Below is a small trained network, with its code and all its weights. Each question gives an input and a class and asks what happens when units are switched off, that is, made to give their printed mean instead of their output.

import numpy as np


def w(rows, s, z=0):
    codes = np.array(rows[::2]) - 128.0
    scale = np.full(codes.shape[1], s)
    scale[-1] = z or s
    return codes * scale


def f(y):
    return np.maximum(y, 0)


def log_softmax(a):
    a = a - a.max(-1, keepdims=True)
    return a - np.log(np.exp(a).sum(-1, keepdims=True))


def net(x, mask):
    res = np.array(x, float).reshape(1, 8) / 4 @ E
    y = f(res @ A[0][:, :-1].T + A[0][:, -1])
    res = res + np.where(mask, y, B[0][:, -1]) @ B[0][:, :-1]
    return log_softmax(res[-1] @ U[:, :-1].T + U[:, -1])


A, B = {}, {}
E = w([
[139,132,131,143,117,168,126,127,94,116,112],'x0',
[145,84,113,152,163,159,110,101,130,93,108],'x1',
[45,182,168,57,231,163,94,99,71,110,129],'x2',
[79,102,113,135,124,126,129,111,157,127,148],'x3',
[101,115,137,133,115,146,140,120,130,137,138],'x4',
[109,114,107,144,138,140,131,119,138,121,149],'x5',
[164,122,220,181,110,73,55,191,94,124,238],'x6',
[135,77,139,139,138,34,237,170,2,81,100],'x7',
],0.0087)
A[0] = w([
[109,184,150,99,206,206,136,91,172,162,117,211],'n1',
[93,166,105,5,145,156,104,80,154,138,98,177],'n2',
[197,85,87,150,49,161,143,131,177,189,125,148],'n3',
[79,73,99,72,166,70,201,151,32,98,107,253],'n4',
[125,110,85,103,119,156,233,127,166,143,27,204],'n5',
[98,132,145,121,140,124,213,154,73,55,95,146],'n6',
[204,123,49,191,36,115,145,104,185,195,82,58],'n7',
[127,172,157,177,93,162,29,119,176,157,136,159],'n8',
[193,47,149,191,74,88,202,216,133,133,148,127],'n9',
[122,142,214,177,152,130,50,148,102,131,200,172],'n10',
[139,47,177,253,85,34,136,197,92,94,176,104],'n11',
],0.0065,0.0025)
B[0] = w([
[96,233,88,47,117,203,107,98,132,137,83,221],'n1',
[100,165,132,84,112,202,97,97,130,124,64,221],'n2',
[89,30,164,128,198,79,93,71,60,221,212,197],'n3',
[129,57,128,220,146,104,136,148,133,157,183,254],'n4',
[156,127,208,148,231,70,138,92,118,216,208,220],'n5',
[139,104,118,185,151,131,118,136,82,172,179,210],'n6',
[130,122,203,134,194,74,58,158,19,203,198,204],'n7',
[89,74,227,120,230,74,128,183,114,154,230,211],'n8',
[135,177,64,90,43,177,158,177,238,132,116,230],'n9',
[187,80,184,146,122,51,141,146,100,186,207,218],'n10',
[132,168,68,130,22,231,129,109,254,124,42,250],'n11',
],0.0059,0.0099)
U = w([
[92,131,148,133,226,70,97,118,99,147,148,253],'0',
[147,86,149,200,153,55,127,153,147,141,165,38],'1',
[97,215,61,105,40,210,114,124,219,67,1,191],'2',
],0.0077,0.00067)

Each question gives the input, the list of numbers given to net, and the class t.
The units are the neurons (one row each of A and B). Each row of codes is followed by its name. A weight is (code - 128) times the scale printed after its matrix; where a second scale follows, it is the last column's (A, B and U).
mask holds one flag per neuron, in row order. A switched-off neuron (its flag False) gives its mean, the last column of its row in B, instead of its output. The means were averaged over made-up inputs and are rounded, as every weight is.
A unit's drop is (log p(t) with every unit on - log p(t) with that unit switched off) / (log p(t) with every unit on - log p(t) with every unit switched off).
The circuit of an input: a set's keep is (log p(t) with only the set's units on - log p(t) with every unit switched off) / (log p(t) with every unit on - log p(t) with every unit switched off). Starting from all 11 units, units are removed one at a time, each time the one whose removal leaves the highest keep (on an exact tie, the one counted first), for as long as the keep stays at least 0.8.
circuit, biggest first: the units of the circuit, biggest drop first
most important unit: the unit with the biggest drop
k most important neurons: the k neurons with the biggest drops, biggest first
drop when u is switched off: that unit's drop, to one decimal
input [7,4,0,8,-6,-6,7,2], class 2: most important unit -> n11
input [-7,-4,2,-1,7,3,-2,0], class 2: circuit, biggest first -> [n8, n7]
input [6,-8,-7,8,-4,-1,-4,-3], class 0: circuit, biggest first -> [n7, n3]
input [3,-2,7,-2,-5,5,-6,0], class 2: 3 most important neurons -> [n1, n2, n8]
input [8,6,-3,-2,0,-7,2,7], class 2: 2 most important neurons -> [n11, n9]
input [-2,4,1,5,5,1,-2,-5], class 2: 4 most important neurons -> [n1, n7, n10, n4]
input [2,6,-8,4,0,6,4,7], class 2: 2 most important neurons -> [n11, n9]
input [-7,8,-7,-4,-6,-3,5,2], class 2: 2 most important neurons -> [n11, n9]
input [-2,7,-5,-7,5,6,-1,-4], class 0: drop when n10 is switched off -> 0.1
input [5,5,-6,4,4,3,-2,-2], class 0: drop when n3 is switched off -> 0.2
input [6,4,-2,1,7,1,-5,-7], class 0: drop when n5 is switched off -> 0.0
input [0,6,-1,4,-7,-1,-7,-8], class 0: drop when n7 is switched off -> 0.1
